Here is a tiny trained network, its code and every weight. The questions are about switching its units off for an input and a class, where a switched-off unit gives its printed mean instead of its output.

import numpy as np


def w(rows, s, z=0):
    codes = np.array(rows[::2]) - 128.0
    scale = np.full(codes.shape[1], s)
    scale[-1] = z or s
    return codes * scale


def norm(h):
    return h / np.sqrt((h * h).mean(-1, keepdims=True) + 1e-5)


def f(y):
    return y / 2 * (1 + np.tanh(0.7978845608 * (y + 0.044715 * y**3)))


def log_softmax(a):
    a = a - a.max(-1, keepdims=True)
    return a - np.log(np.exp(a).sum(-1, keepdims=True))


def net(x, mask):
    res = np.array(x, float).reshape(1, 7) / 4 @ E
    u = 0
    for l in range(2):
        y = f(norm(res) @ A[l][:, :-1].T + A[l][:, -1])
        res = res + np.where(mask[u : u + 10], y, B[l][:, -1]) @ B[l][:, :-1]
        u += 10
    return log_softmax(norm(res)[-1] @ U[:, :-1].T + U[:, -1])


A, B = {}, {}
E = w([
[131,60,133,113,134,142,131,136,148,152,109],'x0',
[128,158,124,92,123,125,123,131,141,154,139],'x1',
[128,49,131,172,124,140,136,142,188,147,86],'x2',
[136,122,140,80,79,106,126,122,25,120,140],'x3',
[128,91,127,188,143,138,133,119,115,88,115],'x4',
[129,86,134,100,3,92,137,157,170,228,81],'x5',
[114,137,127,202,58,106,132,141,143,126,100],'x6',
],0.003)
A[0] = w([
[118,130,135,95,170,142,120,147,62,94,145,40],'L0N1',
[128,139,132,117,131,104,115,131,129,123,137,99],'L0N2',
[123,133,112,118,171,158,125,134,178,137,128,61],'L0N3',
[133,159,130,171,73,112,134,130,97,111,123,47],'L0N4',
[133,157,136,1,79,127,130,132,102,178,134,4],'L0N5',
[128,156,129,177,71,116,117,115,110,120,125,52],'L0N6',
[136,49,123,123,81,144,134,134,144,163,121,25],'L0N7',
[124,110,121,86,173,129,135,119,65,102,133,48],'L0N8',
[137,146,138,124,182,123,143,110,183,135,134,37],'L0N9',
[134,59,131,110,77,123,126,130,159,169,107,45],'L0N10',
],0.0091,0.0023)
B[0] = w([
[194,61,181,149,100,110,123,67,80,151,101,196],'L0N1',
[96,9,13,202,159,188,165,134,142,80,103,128],'L0N2',
[95,196,149,149,152,114,90,168,145,69,141,170],'L0N3',
[101,125,141,160,100,235,144,170,153,127,154,162],'L0N4',
[79,159,1,57,105,104,35,158,111,170,208,254],'L0N5',
[106,204,151,107,125,177,175,154,100,105,122,161],'L0N6',
[104,145,170,160,111,60,171,80,185,152,81,210],'L0N7',
[174,153,113,172,156,99,152,29,93,108,144,190],'L0N8',
[133,79,136,147,142,141,71,212,160,106,135,167],'L0N9',
[105,47,142,162,137,60,155,60,136,130,78,231],'L0N10',
],0.0086,0.0064)
A[1] = w([
[149,156,88,59,159,223,225,163,122,150,104,91],'L1N1',
[203,137,101,85,149,144,157,147,150,168,106,63],'L1N2',
[228,96,114,107,188,157,157,75,79,142,108,21],'L1N3',
[128,135,9,3,116,122,108,160,102,189,162,4],'L1N4',
[172,125,107,61,144,157,143,133,161,153,125,51],'L1N5',
[203,104,62,49,133,72,163,63,125,215,103,81],'L1N6',
[120,87,119,80,190,123,103,97,146,150,116,81],'L1N7',
[59,146,74,99,131,143,156,152,198,166,128,78],'L1N8',
[175,121,107,95,134,136,147,163,107,156,87,81],'L1N9',
[169,133,80,88,163,135,149,178,122,139,91,57],'L1N10',
],0.007,0.0014)
B[1] = w([
[122,150,143,150,82,168,162,159,132,122,110,138],'L1N1',
[78,133,123,248,110,122,85,125,131,55,136,105],'L1N2',
[165,129,144,144,149,119,148,65,105,100,169,189],'L1N3',
[81,135,38,100,105,112,82,122,98,175,147,254],'L1N4',
[88,112,169,193,102,126,91,126,112,98,145,110],'L1N5',
[121,149,162,143,141,194,122,211,151,89,125,238],'L1N6',
[102,172,123,224,93,160,144,139,105,97,109,152],'L1N7',
[157,109,115,159,156,145,130,69,71,110,136,189],'L1N8',
[53,195,142,249,145,109,106,82,162,66,172,107],'L1N9',
[96,150,103,254,147,123,87,120,134,98,102,111],'L1N10',
],0.0097,0.0057)
U = w([
[149,135,152,132,209,142,62,231,199,73,134,47],'0',
[226,118,162,153,169,128,134,31,54,81,174,141],'1',
[87,70,167,152,97,53,180,93,196,170,36,209],'2',
[116,185,159,139,68,250,199,181,119,118,121,2],'3',
[69,144,2,81,82,111,54,126,80,186,175,218],'4',
],0.0078,0.00082)

Each question gives the input, the list of numbers given to net, and the class t.
The units are the neurons (one row each of A and B). Each row of codes is followed by its name. A weight is (code - 128) times the scale printed after its matrix; where a second scale follows, it is the last column's (A, B and U).
mask holds one flag per neuron, layer by layer. A switched-off neuron (its flag False) gives its mean, the last column of its row in B, instead of its output. The means were averaged over made-up inputs and are rounded, as every weight is.
A unit's drop is (log p(t) with every unit on - log p(t) with that unit switched off) / (log p(t) with every unit on - log p(t) with every unit switched off).
The circuit of an input: a set's keep is (log p(t) with only the set's units on - log p(t) with every unit switched off) / (log p(t) with every unit on - log p(t) with every unit switched off). Starting from the 12 units with the biggest drops (on a tie, the unit counted first), units are removed one at a time, each time the one whose removal leaves the highest keep (on an exact tie, the one counted first), for as long as the keep stays at least 0.8.
units of the circuit, in order: the units of the circuit, biggest drop first
k most important neurons: the k neurons with the biggest drops, biggest first
k most important neurons of layer l: the k neurons of layer l with the biggest drops, biggest first
drop of u: that unit's drop, to one decimal
input [1,-8,1,-5,-8,-7,-4], class 0: units of the circuit, in order : (L0N9)
input [-3,-6,-4,6,4,8,5], class 3: units of the circuit, in order : (L0N4 L1N4)
input [-6,6,-7,3,4,-4,4], class 1: 2 most important neurons of layer 0 : (L0N1 L0N5)
input [2,-8,-7,4,1,3,5], class 3: 2 most important neurons : (L0N4 L0N6)
input [-6,5,3,0,-1,5,4], class 2: 3 most important neurons : (L0N10 L1N4 L0N7)
input [-5,8,4,6,1,4,8], class 3: units of the circuit, in order : (L0N4 L1N4)
input [-2,7,7,-3,-4,-2,5], class 2: 2 most important neurons of layer 0 : (L0N5 L0N4)
input [-2,7,-5,-1,3,5,8], class 3: 2 most important neurons : (L0N6 L0N4)
input [7,-4,-3,-4,5,-4,4], class 0: 2 most important neurons : (L0N5 L1N4)
input [6,-7,-4,-2,6,3,-8], class 1: 2 most important neurons : (L0N8 L1N3)
input [-4,-3,5,8,-7,-5,-3], class 1: 2 most important neurons : (L0N1 L0N8)
input [0,-7,8,2,7,-4,8], class 3: 2 most important neurons of layer 0 : (L0N10 L0N5)
input [-1,-4,-7,3,7,-3,5], class 1: 3 most important neurons of layer 0 : (L0N1 L0N8 L0N5)
input [4,-1,-1,-1,0,-1,3], class 2: units of the circuit, in order : (L0N5)
input [2,6,7,3,-3,-6,5], class 0: 3 most important neurons : (L0N5 L1N4 L0N10)
input [1,1,-6,-6,7,1,1], class 0: 2 most important neurons : (L0N5 L1N4)
input [-7,-3,6,-5,-6,1,6], class 2: 2 most important neurons : (L0N5 L1N6)
input [-2,8,1,-4,5,-4,1], class 0: drop of L0N5 : 0.3
input [-6,0,0,6,1,-2,4], class 3: drop of L0N4 : 0.2
input [-4,1,-1,-5,-7,-5,3], class 0: drop of L0N5 : 0.6
input [6,1,-8,-5,8,-1,8], class 3: most important neuron : (L0N5)
